Read these off the row that follows.
1) Give the entry just right of the centre entry.
2) Give the entry just left of the smallest entry.
-0.53  -0.98   1.23  -0.10  -0.58  -0.40  -1.31
1) -0.58
2) -0.40
